What each symbol does to the items:
at | ρ φ γ α ψ
z491 | z957 z81 z206 z910 z15
z708 | z156 z139 z459 z592 z181
z403 | z428 z202 z262 z726 z683
z31 | z351 z337 z139 z181 z156
z500 | z255 z802 z202 z683 z428
z366 | z338 z736 z697 z785 z610
z338 | z181 z459 z745 z174 z592
z139 | z585 z721 z539 z708 z31
z683 | z355 z500 z403 z516 z729
z947 | z933 z954 z195 z332 z953
z910 | z783 z491 z954 z953 z933
z539 | z337 z156 z181 z459 z139
z443 | z66 z842 z466 z198 z289
z516 | z202 z683 z726 z780 z262
z953 | z206 z910 z947 z926 z851
z736 | z459 z592 z174 z366 z745
z195 | z910 z851 z926 z65 z947
z459 | z31 z539 z844 z338 z708
z65 | z953 z195 z221 z892 z332
z697 | z745 z174 z66 z842 z366
z802 | z289 z466 z355 z500 z198
z780 | z403 z516 z364 z957 z515
z585 | z221 z892 z337 z156 z351
z66 | z736 z610 z785 z349 z697
z351 | z65 z124 z585 z721 z128
z428 | z466 z198 z500 z729 z355
z198 | z349 z443 z802 z428 z255
z721 | z892 z351 z156 z139 z337
z332 | z851 z947 z65 z124 z926
z355 | z443 z255 z428 z202 z802
z349 | z366 z66 z289 z466 z842
z957 | z726 z780 z394 z783 z559
z156 | z128 z585 z31 z539 z721
z255 | z842 z289 z198 z355 z466
z954 | z15 z206 z851 z947 z910
z783 | z364 z957 z15 z206 z81
z81 | z780 z559 z783 z491 z394
z592 | z539 z708 z338 z736 z844
z892 | z926 z65 z128 z585 z124
z364 | z262 z726 z559 z394 z780
z785 | z174 z366 z842 z289 z66
z128 | z332 z221 z351 z337 z892
z15 | z559 z394 z491 z933 z783
z337 | z124 z128 z721 z31 z585
z124 | z195 z332 z892 z351 z221
z559 | z516 z515 z957 z81 z364
z221 | z947 z926 z124 z128 z65
z515 | z683 z262 z780 z559 z726
z202 | z198 z355 z729 z403 z500
z842 | z610 z697 z349 z443 z785
z933 | z81 z15 z910 z851 z206
z851 | z491 z933 z953 z195 z954
z926 | z954 z953 z332 z221 z195
z466 | z785 z349 z255 z802 z443
z745 | z708 z844 z736 z610 z338
z289 | z697 z785 z443 z255 z349
z729 | z802 z428 z683 z262 z202
z726 | z729 z403 z515 z364 z516
z394 | z515 z364 z81 z15 z957
z844 | z139 z181 z592 z745 z459
z262 | z500 z729 z516 z515 z403
z181 | z721 z31 z708 z844 z539
z174 | z844 z338 z610 z697 z736
z610 | z592 z745 z366 z66 z174
z206 | z394 z783 z933 z954 z491

The rows follow the links: the fewer symbols apart two items are, the more alike their rows tend to be.

Each row is also shifted at random along 3 hidden directions that mean nothing.

Some items, each with a row of numbers:
z337 [  39 -652   49 -150 -282  336 -175    7 -113  -58  -12  297 -420  244  166  215  189  -16  -96  123  641  337  448  -60 -330]
z15 [-131 -363   25 -477 -674 -153 -325 -243  -50 -226    2 -296 -466  -34 -120 -384  120  -57  -75 -335  785  189  222 -227   35]
z198 [-434  261   31   31  -85 -154 -325  146 -353 -284  146 -115  142 -209  106  -36  181 -121 -446 -417  160  -23 -240 -168  -55]
z156 [  -2 -646  239 -181  -74  431  103  -36 -291  -88   47  253 -212  432  288  208  161   12 -219  -26  611  465  356 -177 -324]
z539 [ 220 -262  315   20   86  380  -30  199 -330   66   -9  280   88  319  124  178  195  169 -585   27 -197  -52  -85  192 -207]
z262 [-159   78  180 -282  276 -259  478 -471   90 -243  -46 -137  299  -18 -137 -183 -330 -176  757 -208  115  340  119 -185  283]
z559 [-161   29   -5  -41 -171   99   53 -292  231  243  -54 -316 -278   98  -23 -105   23  -47  139 -474  820  155  137 -802  483]
z736 [  42 -111  -82  592  -19 -153  -49  488  112 -105   56  279  114 -242  192   52  644 -329 -238  288  179  136 -210   65 -322]
z953 [ 256 -511  248  240  -86  371  883    6  146  206   58 -488  230  494  125 -541  149    7 -288  229  587  159 -257 -631  -46]
z892 [ 262  304 -700  675  -47  226   47  470  420  620   99 -215 -188  -42  133  196 -298  372  -31  953 -616 -806  -92  171 -323]
z745 [  20  -75 -387  449  426 -158  420  361   87  -32  304   48 -108  -29  542   30  383 -493 -128   44  261  445 -120 -285 -207]
z403 [-148  142  147  -49   86 -316  389 -184   -3 -290  -52 -164  492 -176 -203 -242 -303  -22  566  163 -156   30  -66  110    6]
z491 [ -54  -22 -163 -358 -469  -96 -164 -117 -103 -117   89 -430  -94  -87 -199 -351 -454  284  -26  233 -130 -333   39  202 -276]
z128 [ 232   98 -647   17  192   88  -54   66  300  420  118  -19 -591   12  209  326 -375   83  278  381 -328 -116  327  107 -119]
z349 [-389  315  373  336 -140  270 -472  217 -349  -40 -233  385  593  -68 -237  506 -112  469  -75  321 -458 -627  -14  393 -154]
z610 [ -91 -187   36  468  -50 -108 -139  411   65 -237  -33  426  208 -224  139  256  536 -257   47  329  295  149  -18  163 -348]
z181 [ 176   13 -135   83  662  302  505   79 -249  204  323   32   48  353  443  205 -287   80 -382   42 -536   53 -138  -19 -167]
z726 [ -79  -94  607   60 -395   -7    2 -232  210  -51 -388   43  391   12 -463 -199  257    0  274 -169  583  -12  -31 -287  380]
z65 [ 381  300 -547  428  319  186  437  183  463  664  158 -323 -189  168  148  -11 -250  136   22  368 -410 -349 -188 -167  165]
z957 [-198  112 -144   42 -303  118  -49 -102  165  255   10 -455 -249   82  -30 -124  -65   58   15 -251  667  -99   64 -692  308]
z516 [ -84  -99  517 -288  -98 -213   57 -424  152 -213 -352  108  275  -45 -421 -152  103 -115  550 -403  424  319  130  -91  495]
z289 [-543  103  351  228  -43  289 -174   96 -384 -132   -9  213  378   90  127  389   83  121 -190 -148  369  -57   69 -323  -26]
z500 [-236  465 -286 -132  191 -553   52  -10 -168 -387  213 -203  282 -447   26 -190 -453  -69  209   55 -686 -121 -248  393 -188]

Complete each set of four: the symbols that take the first to the second take the third to the fourth, perhaps in another order.
Answers are names.
[-107   36  -64  789 -168  -40  -61  633   50 -130   -6  344  463 -300   65  237  301   30  -42  867 -181 -366 -184  324 -559]
: [ 175 -324   86  255  312  300  389  274 -149   85  218   83   -5  382  479   19  470 -245 -710 -176  315  361 -183 -342  -94]
:: [ -88  -26  291 -237  128 -223 -517 -150 -133 -344 -300  817    1 -246 -167  506  174 -158  503 -128 -116  330  393  613  -24]
: z844

[ 225 -436  -53  -42 -448  160 -582   93  154  103 -222  333 -584   -3  -65  215  419    3  -86  125  387   74  390  218 -146]
: [ 197 -405 -427  104  -13  158  217   78  380  317  169  -96 -720  212  432   28  343 -341   27  -94  981  551  351 -703   63]
:: [ 381 -511  461 -412 -158   72  298 -308   54  -25 -195 -150   34  306 -276 -489  111  -12  -58 -177  196  246  -32   -4  184]
: z910

[  13  -80 -110  253  173 -263 -120  247   91 -184    7  437  -19 -245  134  219  432 -341  124  115  -17  285   22  240 -190]
: [ 286 -143   64 -133  307 -269 -221   12   79 -136  -30  408 -361  -83  146   62  716 -506 -273 -640  101  611  -69  129  222]
:: [ 496 -257  323  -91  -74  117  302 -155  285  258 -210 -114   15  319 -228 -404  244   -9 -177 -116  104   82 -228  -76  305]
: z910

[ 407  -80 -305  163  249  121  376   -1  473  488   62 -211 -449  223  204  -69  179 -164   24 -122  290  211   20 -494  359]
: [   3 -563  426  -63 -858   83   -6   42 -165 -243  -85 -318  196   87 -254 -624  213  214 -414  343  524 -232 -178  -37 -408]
:: [-270  103  -15 -202  -54 -506 -120  -24 -222 -532  172 -146  129 -359   54 -277  106 -283 -102 -330  110  252 -203   22  -68]
: z842

[ -96  176 -349 -271 -385 -110 -178 -105  -69   38  186 -534 -234 -164 -118 -242 -598  324   53  233 -259 -408   60  123 -224]
: [-216   37  160   64 -102  140  256 -253  248  192 -118 -323   78  164 -108  -82   18    8  323 -317  754  128   77 -755  528]
:: [-408  515 -280 -102  247 -356 -104   53 -328 -288  317 -231   73 -290  182  -26 -256 -105 -137 -277 -327  -49 -219   16  -77]
: z842

[ 176  -76   94  514 -162 -230 -413  545  109 -130 -158  401   96 -338  -35  -11  863 -258 -462  191  -34  -87 -361  367 -191]
: [ 255  -40   16  -70  543  130  113   73 -160   86  133  205 -136  217  271  184  197 -166 -488 -378 -333  305 -133   52   34]
:: [  74 -496  117 -128 -229  322 -213   81 -243  -20  -80  336 -203  231   45  263   19  240 -141  274  137   -1  357  241 -412]
: z892

[-216  291 -116  161 -236  116  -32 -121  266  333  -19 -438  -60   61 -108  -33 -196  184  138  -89  337 -284   38 -560  371]
: [-186 -210  -80   83 -821   66 -174  153  -41  -42   76 -547  -40  -58 -113 -443  -54  245 -319  380  490 -386  -88 -243 -350]
:: [ 527   25   10  214 -330  -44 -556  157  482  401 -372  205 -383 -160 -341   18  479   55 -159   49 -222 -343 -109  323  319]
: z585

[ 456 -136   59  220    4  172  333    7  401  448 -149 -176 -104  224  -54 -270  317 -104 -177   -5  148   -5 -198 -311  356]
: [  10 -225 -137 -612 -197  -98  122 -393 -151 -216  140 -409 -310   55  -46 -349 -479   53  164  -89   83  156  200   -4 -131]
:: [ 357 -515  604 -564 -467  -67 -137 -345  -59 -181 -284   18   12  125 -489 -522  133   86  -68 -208   62  113  -29  344  112]
: z394

[ 501  131 -104  148 -170  -42 -395   99  481  465 -268  112 -403  -86 -253   56  293   74  -60   85 -292 -302  -87  292  280]
: [ -67 -623  233 -220 -774   84    9  -82 -143 -272  -12 -386  -99   77  -95 -591  139   44 -313   78  825   93   21 -222 -313]
:: [-259  109   80  279 -123 -249  389  132  -19 -289    8 -257  743 -216 -146 -353 -224   63  285  523 -187 -242 -316   99 -350]
: z289

[ -56  344  -55  -69 -630  -41 -744  -11  138  186 -233 -227 -204 -245 -447  -87 -104  353  -48  -59 -170 -641  -65  154  224]
: [-195  538 -513  -13  116   40  161 -199  243  423  193 -590 -212   28   72   23 -679  237  323   12 -156 -358   64 -412  301]
:: [-423  481  262   58   11  108 -587   97 -390 -108 -101  234  328 -128 -136  417 -103  313 -250 -169 -421 -466  -60  223   32]
: z289

[-544  111  167  171  242  318  138   33 -310  -57   69  216  333  178  222  494 -201  111  104  -30  235   55  205 -327 -115]
: [-549   77  230 -142  267  193  -51 -135 -406 -189  138  171   62  165  301  332   73 -144 -119 -680  611  397  200 -531  143]
:: [-369  -34  322  -95  181  201 -195 -159 -252 -233 -124  485  150   98   24  550   16  -11  276 -212  274  271  350  -33   77]
: z289

[ 120   88 -406  318  576 -173  343  267  107   26  320   42 -127  -70  474   71  206 -401 -148  -78 -157  362 -205 -117  -77]
: [ 311   15  -21  -26  459 -106  -32   79  -16   21   59  314 -233  -12  205   62  466 -342 -352 -428 -218  392 -195  118  159]
:: [-234 -206  -99  252  258  -44  185  122    6 -267   62  392   73  -48  313  330  168 -340  366  184  429  495  247  -93 -277]
: z174

[-192  185  124  202 -151  191  179 -119  269  268 -136 -306  211  121 -190  -77 -126  120  280  -38  403 -217  -56 -568  391]
: [-353  180 -203  316  -28 -297  491  232 -130 -366  317 -445  571 -287  180 -367 -257 -111   80  441  -75 -141 -345 -119 -440]
:: [ 131 -239   96 -216  311  382  127  -40 -327   29   88  229  -57  392  213  283 -134  138 -295  -12 -341   93  154  236 -198]
: z892

